Look-ups in named tables: a row name and a column name give one cell, copied from the table.

rilirup:
        kubovos    gis
les        4403   4644
megig      2237  -1938
pel        4449   6398
lufuza    -1075  -6445
kef        -427  -5405
nud        4436   3111

What is the kubovos of lufuza in rilirup? -1075
What is the kubovos of megig in rilirup? 2237
What is the gis of megig in rilirup? -1938
What is the kubovos of nud in rilirup? 4436
What is the gis of pel in rilirup? 6398
What is the gis of nud in rilirup? 3111
What is the kubovos of pel in rilirup? 4449

rivovat.csv
,zit,vak
ril,0.60,0.65
dati,0.80,0.95
rinesi,0.52,0.13
momerer,0.65,0.36
baradek,0.52,0.94
mezan,0.70,0.40
vov,0.76,0.24
pir,0.54,0.90
rez,0.53,0.67

vak of rez = 0.67
vak of baradek = 0.94
zit of dati = 0.80
zit of vov = 0.76
vak of momerer = 0.36
vak of ril = 0.65
vak of rinesi = 0.13
zit of rinesi = 0.52
vak of pir = 0.90
zit of momerer = 0.65
Which row has the largest zit? dati

Table debov
	vopumu	sak	mizo	nik	nukov	zuri	tik	melebi	vok	tibi
big	134	126	79	113	161	186	114	142	169	114
mus	92	146	121	115	150	181	136	150	171	99
gusak	130	120	162	166	104	133	136	147	131	163
milof	193	149	196	65	68	84	186	115	105	187
fadabos	150	117	112	149	135	76	93	124	153	172
kepa	134	170	230	161	131	92	163	111	78	170
gumutul	94	85	115	135	179	141	75	144	97	95
sepid	153	130	165	90	161	82	145	117	136	168
gida	116	115	144	159	129	140	151	143	131	119
nimodur	151	135	99	137	103	160	110	151	140	145
kofamal	159	111	190	121	102	84	169	138	99	199
mepekup	128	111	111	102	108	153	133	120	102	97
lar	125	184	170	112	60	48	208	148	118	176

What is the vopumu of big in debov?
134
What is the tik of milof in debov?
186
What is the mizo of mepekup in debov?
111
What is the melebi of lar in debov?
148
What is the vok of nimodur in debov?
140
What is the vopumu of fadabos in debov?
150
What is the mizo of fadabos in debov?
112
What is the tik of gida in debov?
151
What is the vopumu of mepekup in debov?
128
What is the sak of big in debov?
126
What is the tibi of big in debov?
114

pez =
|  | nagul | lelal | rezegaf | nolufen | zinetar | vur | rapo | folib |
|---|---|---|---|---|---|---|---|---|
| pufat | -17 | -22 | -11 | -16 | -27 | -13 | 5 | -15 |
| kemopi | -20 | -36 | -33 | -18 | -21 | -17 | -61 | -20 |
| tav | -13 | 2 | -6 | -22 | -19 | -19 | -5 | -16 |
| bisof | -17 | -25 | -15 | -15 | -26 | -14 | -4 | -15 |
| mifusi | -16 | -4 | -8 | -25 | -26 | -18 | -22 | -17 |
| sodenet | -16 | 0 | 7 | -15 | -19 | -16 | 62 | -14 |
| vam | -16 | 7 | 12 | -22 | -24 | -17 | 46 | -15 |
| gup | -18 | 7 | 19 | -22 | -29 | -16 | 66 | -14 |

kemopi, rapo => -61
kemopi, folib => -20
gup, nagul => -18
kemopi, vur => -17
gup, vur => -16
pufat, vur => -13
tav, nolufen => -22
kemopi, rezegaf => -33
vam, folib => -15
kemopi, nagul => -20

gero:
|  | vego | vegidir | natasab | sise | dobuti | ralo | mam |
|---|---|---|---|---|---|---|---|
| pizir | 52.912 | 42.574 | 37.536 | 96.545 | 76.330 | 48.415 | 30.142 |
| vun | 30.813 | 37.564 | 23.841 | 40.479 | 51.871 | 31.022 | 79.395 |
| giran | 59.101 | 92.489 | 47.727 | 37.971 | 32.458 | 44.806 | 41.712 |
| ravipo | 30.585 | 43.512 | 36.391 | 40.704 | 33.807 | 86.867 | 75.958 |

giran, natasab -> 47.727
vun, sise -> 40.479
pizir, dobuti -> 76.330
giran, mam -> 41.712
ravipo, vegidir -> 43.512
ravipo, natasab -> 36.391
ravipo, mam -> 75.958
ravipo, sise -> 40.704
Which row has the largest sise? pizir

Table zis
         fipozu  mil  ges  petade  mosiz  nubet  sizali  seza
tefiru      157  107   95      87    157    111      99   144
geb         130  137  127     134     68    128      80   112
sazis       109  115  147     120    108    126     150   121
mevas       118  126  102     108    102     90     109   142
savapoz     140  126  154     214     89     39      44    74
nitido       99   54  114      97    159     98     177   176

What is the seza of mevas in zis? 142
What is the nubet of geb in zis? 128
What is the ges of mevas in zis? 102
What is the ges of sazis in zis? 147
What is the mil of mevas in zis? 126
What is the fipozu of geb in zis? 130
What is the petade of savapoz in zis? 214

sile:
,rirales,gefimi,roze,pim,movi,sivek,gizipan,zep
nadesod,-2.28,8.74,4.32,5.74,-4.29,5.04,2.27,-0.98
mavuna,-1.42,8.43,4.07,5.32,-3.43,5.32,2.23,-0.79
fid,-0.32,8.09,3.92,4.94,-2.69,5.80,2.12,-0.78
lov,-1.87,8.65,4.30,5.66,-3.93,5.15,2.28,-0.92
golim,-2.72,8.79,4.24,6.13,-4.71,4.84,2.33,-1.07
vemive,-3.45,9.12,4.41,6.28,-5.42,4.54,2.25,-1.04

zep of mavuna = -0.79
gizipan of nadesod = 2.27
movi of mavuna = -3.43
sivek of golim = 4.84
roze of vemive = 4.41
movi of lov = -3.93
pim of fid = 4.94
sivek of lov = 5.15
rirales of vemive = -3.45
pim of golim = 6.13
pim of lov = 5.66
gefimi of nadesod = 8.74
pim of vemive = 6.28
movi of golim = -4.71
gefimi of fid = 8.09
zep of vemive = -1.04
sivek of fid = 5.80
roze of nadesod = 4.32
Row with the largest gizipan: golim

